Below is a small trained network, with its code and all its weights. Each question gives an input and a class and asks what happens when units are switched off, that is, made to give their printed mean instead of their output.

import numpy as np


def w(rows, s, z=0):
    codes = np.array(rows[::2]) - 128.0
    scale = np.full(codes.shape[1], s)
    scale[-1] = z or s
    return codes * scale


def norm(h):
    return h / np.sqrt((h * h).mean(-1, keepdims=True) + 1e-5)


def f(y):
    return y / 2 * (1 + np.tanh(0.7978845608 * (y + 0.044715 * y**3)))


def log_softmax(a):
    a = a - a.max(-1, keepdims=True)
    return a - np.log(np.exp(a).sum(-1, keepdims=True))


def net(x, mask):
    res = np.array(x, float).reshape(1, 6) / 4 @ E
    u = 0
    for l in range(2):
        y = f(norm(res) @ A[l][:, :-1].T + A[l][:, -1])
        res = res + np.where(mask[u : u + 4], y, B[l][:, -1]) @ B[l][:, :-1]
        u += 4
    return log_softmax(norm(res)[-1] @ U[:, :-1].T + U[:, -1])


A, B = {}, {}
E = w([
[85,11,133,204,127,197,190,133],'x0',
[215,138,78,109,142,118,135,92],'x1',
[136,170,198,123,220,151,48,99],'x2',
[129,189,82,146,112,210,169,207],'x3',
[121,27,171,127,86,109,149,207],'x4',
[175,198,106,167,76,129,176,173],'x5',
],0.011)
A[0] = w([
[81,43,118,170,126,116,97,123,123],'L0N0',
[92,2,190,170,114,149,133,177,1],'L0N1',
[61,86,112,116,142,189,111,160,74],'L0N2',
[210,181,62,121,114,111,167,128,54],'L0N3',
],0.0093,0.0052)
B[0] = w([
[146,83,98,98,105,133,215,97,215],'L0N0',
[12,143,134,143,230,77,212,175,255],'L0N1',
[203,136,164,75,94,162,186,109,179],'L0N2',
[196,93,135,103,95,166,86,98,193],'L0N3',
],0.011,0.0055)
A[1] = w([
[136,157,136,122,80,72,160,121,3],'L1N0',
[138,89,94,193,89,149,185,127,101],'L1N1',
[99,7,162,106,153,100,98,43,99],'L1N2',
[148,127,138,163,199,176,162,82,57],'L1N3',
],0.014,0.0038)
B[1] = w([
[148,157,161,116,156,166,94,87,138],'L1N0',
[11,168,171,220,221,102,177,117,233],'L1N1',
[164,161,31,66,19,218,177,168,254],'L1N2',
[136,167,173,110,109,121,62,55,190],'L1N3',
],0.013,0.0081)
U = w([
[144,91,200,133,118,78,70,186,17],'0',
[222,173,87,81,71,183,118,97,253],'1',
[26,71,102,152,112,140,253,174,107],'2',
[74,201,154,171,213,102,84,86,140],'3',
],0.017,0.0044)

Each question gives the input, the list of numbers given to net, and the class t.
The units are the neurons (one row each of A and B). Each row of codes is followed by its name. A weight is (code - 128) times the scale printed after its matrix; where a second scale follows, it is the last column's (A, B and U).
mask holds one flag per neuron, layer by layer. A switched-off neuron (its flag False) gives its mean, the last column of its row in B, instead of its output. The means were averaged over made-up inputs and are rounded, as every weight is.
A unit's drop is (log p(t) with every unit on - log p(t) with that unit switched off) / (log p(t) with every unit on - log p(t) with every unit switched off).
The circuit of an input: a set's keep is (log p(t) with only the set's units on - log p(t) with every unit switched off) / (log p(t) with every unit on - log p(t) with every unit switched off). Starting from all 8 units, units are removed one at a time, each time the one whose removal leaves the highest keep (on an exact tie, the one counted first), for as long as the keep stays at least 0.8.
units of the circuit, in order: the units of the circuit, biggest drop first
top k neurons: the k neurons with the biggest drops, biggest first
k most important neurons of layer l: the k neurons of layer l with the biggest drops, biggest first
drop when u is switched off: that unit's drop, to one decimal
input [-8,-2,-1,-4,7,6], class 0: units of the circuit, in order	[L1N2]
input [-2,-3,-7,-4,-5,7], class 3: top 3 neurons	[L1N2; L1N1; L0N2]
input [-4,-3,-3,8,1,5], class 1: top 3 neurons	[L0N1; L0N0; L0N3]
input [-3,3,-2,-2,6,3], class 0: top 2 neurons	[L1N2; L0N2]
input [-6,-4,0,8,1,-2], class 1: top 2 neurons	[L1N1; L0N1]
input [-5,-8,8,-7,6,-5], class 1: top 2 neurons	[L1N2; L1N1]
input [2,-3,8,6,3,-3], class 3: top 2 neurons	[L1N2; L1N3]
input [-6,-3,-1,-3,5,1], class 0: 2 most important neurons of layer 0	[L0N0; L0N3]
input [-3,3,3,-8,8,-3], class 1: drop when L1N2 is switched off	0.5
input [-7,2,-5,-7,8,-7], class 1: drop when L1N2 is switched off	0.2
input [-6,-1,-2,-4,2,-2], class 1: drop when L0N2 is switched off	0.0
